Below is a small trained network, with its code and all its weights. Each question gives an input and a class and asks what happens when units are switched off, that is, made to give their printed mean instead of their output.

import numpy as np


def w(rows, s, z=0):
    codes = np.array(rows[::2]) - 128.0
    scale = np.full(codes.shape[1], s)
    scale[-1] = z or s
    return codes * scale


def norm(h):
    return h / np.sqrt((h * h).mean(-1, keepdims=True) + 1e-5)


def f(y):
    return y / 2 * (1 + np.tanh(0.7978845608 * (y + 0.044715 * y**3)))


def log_softmax(a):
    a = a - a.max(-1, keepdims=True)
    return a - np.log(np.exp(a).sum(-1, keepdims=True))


def net(x, mask):
    res = np.array(x, float).reshape(1, 6) / 4 @ E
    u = 0
    for l in range(2):
        y = f(norm(res) @ A[l][:, :-1].T + A[l][:, -1])
        res = res + np.where(mask[u : u + 4], y, B[l][:, -1]) @ B[l][:, :-1]
        u += 4
    return log_softmax(norm(res)[-1] @ U[:, :-1].T + U[:, -1])


A, B = {}, {}
E = w([
[69,177,149,173,154,4],'x0',
[124,134,133,123,128,131],'x1',
[132,137,128,136,128,132],'x2',
[153,176,41,85,185,137],'x3',
[130,126,128,127,128,127],'x4',
[183,221,127,59,69,23],'x5',
],0.0036)
A[0] = w([
[44,117,73,154,231,105,50],'0.n0',
[180,119,211,93,2,154,76],'0.n1',
[196,209,114,108,157,108,118],'0.n2',
[116,33,154,171,126,196,253],'0.n3',
],0.0052,0.0027)
B[0] = w([
[218,255,158,190,229,161,158],'0.n0',
[167,169,212,187,211,214,179],'0.n1',
[87,78,139,110,91,161,173],'0.n2',
[93,161,113,90,93,31,255],'0.n3',
],0.0067,0.0042)
A[1] = w([
[53,114,150,137,70,164,26],'1.n0',
[155,131,31,20,125,188,170],'1.n1',
[39,119,202,160,103,29,219],'1.n2',
[178,106,158,97,2,118,251],'1.n3',
],0.0055,0.0023)
B[1] = w([
[201,78,118,33,42,90,129],'1.n0',
[60,92,112,128,87,6,189],'1.n1',
[112,48,24,2,60,108,255],'1.n2',
[164,45,233,169,109,233,197],'1.n3',
],0.0046,0.0059)
U = w([
[110,35,189,23,2,153,46],'0',
[8,161,10,72,145,7,62],'1',
[199,225,221,236,221,237,250],'2',
],0.0047,0.0021)

Each question gives the input, the list of numbers given to net, and the class t.
The units are the neurons (one row each of A and B). Each row of codes is followed by its name. A weight is (code - 128) times the scale printed after its matrix; where a second scale follows, it is the last column's (A, B and U).
mask holds one flag per neuron, layer by layer. A switched-off neuron (its flag False) gives its mean, the last column of its row in B, instead of its output. The means were averaged over made-up inputs and are rounded, as every weight is.
A unit's drop is (log p(t) with every unit on - log p(t) with that unit switched off) / (log p(t) with every unit on - log p(t) with every unit switched off).
The circuit of an input: a set's keep is (log p(t) with only the set's units on - log p(t) with every unit switched off) / (log p(t) with every unit on - log p(t) with every unit switched off). Starting from all 8 units, units are removed one at a time, each time the one whose removal leaves the highest keep (on an exact tie, the one counted first), for as long as the keep stays at least 0.8.
circuit, biggest first: the units of the circuit, biggest drop first
most important unit: the unit with the biggest drop
top k neurons: the k neurons with the biggest drops, biggest first
k most important neurons of layer l: the k neurons of layer l with the biggest drops, biggest first
drop when u is switched off: that unit's drop, to one decimal
input [-7,4,7,-7,-1,8], class 2: circuit, biggest first : (0.n1)
input [0,-2,6,2,-7,7], class 0: circuit, biggest first : (1.n3, 0.n2, 0.n3)
input [-8,-7,8,2,-8,-8], class 1: circuit, biggest first : (0.n3, 1.n1, 1.n3)
input [-6,7,-4,-1,-3,7], class 2: circuit, biggest first : (0.n1, 1.n2)
input [4,-5,7,-6,0,-8], class 1: circuit, biggest first : (1.n3, 0.n3)
input [-7,-6,3,3,-5,-6], class 1: circuit, biggest first : (1.n1, 0.n3, 1.n3)
input [-8,-3,-2,3,0,-3], class 1: circuit, biggest first : (1.n1, 0.n3)
input [-4,3,6,1,7,-8], class 1: top 3 neurons : (0.n3, 1.n3, 0.n2)
input [0,-4,-1,0,1,6], class 2: circuit, biggest first : (0.n3, 1.n2)
input [4,-4,1,0,7,3], class 0: top 2 neurons : (0.n3, 0.n0)
input [2,-3,7,-2,4,-5], class 1: top 3 neurons : (0.n0, 1.n3, 0.n2)
input [5,-1,-2,6,1,0], class 2: 2 most important neurons of layer 0 : (0.n0, 0.n3)
input [-5,-2,2,2,5,-2], class 1: top 2 neurons : (1.n1, 0.n2)
input [-3,-8,-3,-3,1,4], class 2: most important unit : 0.n1
input [1,-7,-4,8,-6,-8], class 2: top 2 neurons : (0.n0, 1.n2)
input [-2,7,8,-3,-5,2], class 2: drop when 0.n1 is switched off : 0.3
input [-8,6,5,-7,2,7], class 2: drop when 0.n1 is switched off : 0.3
input [4,3,-5,0,-1,8], class 0: drop when 0.n0 is switched off : 0.2
input [2,5,2,0,7,5], class 0: drop when 1.n2 is switched off : 0.0
input [4,1,6,8,-8,-4], class 2: top neuron : (0.n0)
